Below is a small trained network, with its code and all its weights. Each question gives an input and a class and asks what happens when units are switched off, that is, made to give their printed mean instead of their output.

import numpy as np


def w(rows, s, z=0):
    codes = np.array(rows[::2]) - 128.0
    scale = np.full(codes.shape[1], s)
    scale[-1] = z or s
    return codes * scale


def f(y):
    return np.maximum(y, 0)


def log_softmax(a):
    a = a - a.max(-1, keepdims=True)
    return a - np.log(np.exp(a).sum(-1, keepdims=True))


def net(x, mask):
    res = np.array(x, float).reshape(1, 6) / 4 @ E
    y = f(res @ A[0][:, :-1].T + A[0][:, -1])
    res = res + np.where(mask, y, B[0][:, -1]) @ B[0][:, :-1]
    return log_softmax(res[-1] @ U[:, :-1].T + U[:, -1])


A, B = {}, {}
E = w([
[144,131,88,76,23],'x0',
[122,84,81,182,94],'x1',
[182,139,123,232,105],'x2',
[160,67,186,142,95],'x3',
[96,235,141,150,124],'x4',
[255,128,89,95,157],'x5',
],0.0086)
A[0] = w([
[106,140,125,98,130,48],'neuron 1',
[75,87,167,144,140,71],'neuron 2',
[9,171,116,75,203,170],'neuron 3',
[119,163,180,93,99,100],'neuron 4',
[136,148,137,178,27,89],'neuron 5',
[102,103,84,64,62,120],'neuron 6',
[106,197,109,142,57,104],'neuron 7',
[84,127,145,119,132,15],'neuron 8',
[116,84,119,89,190,14],'neuron 9',
[111,165,127,113,176,2],'neuron 10',
[156,99,157,102,156,104],'neuron 11',
[95,165,165,118,174,49],'neuron 12',
[146,145,158,158,177,87],'neuron 13',
[90,86,203,239,88,95],'neuron 14',
[160,148,148,148,174,96],'neuron 15',
[114,148,145,121,160,35],'neuron 16',
[138,138,91,38,71,136],'neuron 17',
[133,78,114,147,111,82],'neuron 18',
[56,209,54,189,39,140],'neuron 19',
[97,100,180,125,140,91],'neuron 20',
[112,133,86,146,63,126],'neuron 21',
[104,105,97,99,83,119],'neuron 22',
[145,160,171,153,109,61],'neuron 23',
[94,120,69,154,145,104],'neuron 24',
[82,73,52,70,41,103],'neuron 25',
[159,126,138,137,140,91],'neuron 26',
[92,232,194,40,68,126],'neuron 27',
[128,135,129,144,73,60],'neuron 28',
[238,208,63,90,97,140],'neuron 29',
[97,110,116,99,89,157],'neuron 30',
[121,80,81,67,81,102],'neuron 31',
[162,122,192,121,186,23],'neuron 32',
[184,164,92,117,114,110],'neuron 33',
[182,116,137,152,90,121],'neuron 34',
],0.015,0.0054)
B[0] = w([
[148,132,122,139,120,143],'neuron 1',
[134,140,136,105,83,161],'neuron 2',
[113,120,139,130,250,247],'neuron 3',
[124,141,154,140,153,163],'neuron 4',
[119,124,107,133,203,185],'neuron 5',
[130,125,148,125,65,193],'neuron 6',
[114,128,57,135,139,187],'neuron 7',
[129,130,149,127,148,142],'neuron 8',
[122,136,124,121,184,162],'neuron 9',
[114,119,129,140,160,151],'neuron 10',
[118,146,110,141,102,164],'neuron 11',
[140,134,102,144,181,166],'neuron 12',
[133,127,132,93,81,163],'neuron 13',
[156,120,243,129,55,202],'neuron 14',
[118,130,155,116,88,164],'neuron 15',
[127,131,107,133,151,142],'neuron 16',
[135,127,170,126,71,207],'neuron 17',
[103,149,135,129,154,155],'neuron 18',
[122,129,3,114,130,230],'neuron 19',
[145,130,120,135,100,156],'neuron 20',
[108,138,87,113,141,174],'neuron 21',
[136,127,128,146,84,167],'neuron 22',
[123,112,132,136,149,147],'neuron 23',
[128,139,100,128,130,154],'neuron 24',
[166,126,83,145,56,206],'neuron 25',
[121,118,139,108,112,146],'neuron 26',
[135,112,240,118,168,233],'neuron 27',
[130,139,93,119,149,149],'neuron 28',
[145,116,217,137,37,239],'neuron 29',
[139,136,118,140,106,171],'neuron 30',
[104,148,82,123,93,186],'neuron 31',
[126,119,88,150,116,163],'neuron 32',
[138,126,161,136,85,177],'neuron 33',
[112,143,135,108,160,175],'neuron 34',
],0.028,0.013)
U = w([
[148,156,143,84,1,180],'0',
[114,145,226,80,130,205],'1',
[73,174,88,84,161,4],'2',
],0.0076,0.0021)

Each question gives the input, the list of numbers given to net, and the class t.
The units are the neurons (one row each of A and B). Each row of codes is followed by its name. A weight is (code - 128) times the scale printed after its matrix; where a second scale follows, it is the last column's (A, B and U).
mask holds one flag per neuron, in row order. A switched-off neuron (its flag False) gives its mean, the last column of its row in B, instead of its output. The means were averaged over made-up inputs and are rounded, as every weight is.
A unit's drop is (log p(t) with every unit on - log p(t) with that unit switched off) / (log p(t) with every unit on - log p(t) with every unit switched off).
The circuit of an input: a set's keep is (log p(t) with only the set's units on - log p(t) with every unit switched off) / (log p(t) with every unit on - log p(t) with every unit switched off). Starting from the 12 units with the biggest drops (on a tie, the unit counted first), units are removed one at a time, each time the one whose removal leaves the highest keep (on an exact tie, the one counted first), for as long as the keep stays at least 0.8.
circuit, biggest first: the units of the circuit, biggest drop first
k most important neurons: the k neurons with the biggest drops, biggest first
drop when u is switched off: that unit's drop, to one decimal
input [-2,-1,7,7,0,3], class 1: most important neuron -> neuron 25
input [-7,-5,-5,-1,0,3], class 2: 2 most important neurons -> neuron 29; neuron 14
input [-2,-1,-2,-8,-4,2], class 2: 3 most important neurons -> neuron 27; neuron 14; neuron 29
input [-2,-5,5,-2,7,0], class 2: 2 most important neurons -> neuron 19; neuron 14
input [-6,0,-3,0,-6,1], class 2: 3 most important neurons -> neuron 29; neuron 27; neuron 14
input [-7,8,-1,-8,-5,-1], class 2: 2 most important neurons -> neuron 29; neuron 27
input [7,-7,-2,6,4,4], class 1: 2 most important neurons -> neuron 27; neuron 19
input [4,5,6,2,7,2], class 2: 2 most important neurons -> neuron 5; neuron 19
input [-1,0,-4,1,8,8], class 1: 2 most important neurons -> neuron 25; neuron 19
input [3,-5,4,6,2,-8], class 1: 2 most important neurons -> neuron 14; neuron 27
input [1,2,-1,8,7,-3], class 1: drop when neuron 25 is switched off -> 0.2
input [2,-7,6,4,2,-8], class 1: drop when neuron 14 is switched off -> 2.1
input [-4,7,0,-8,1,3], class 2: drop when neuron 14 is switched off -> 0.2
input [4,0,5,-5,5,0], class 2: circuit, biggest first -> neuron 19
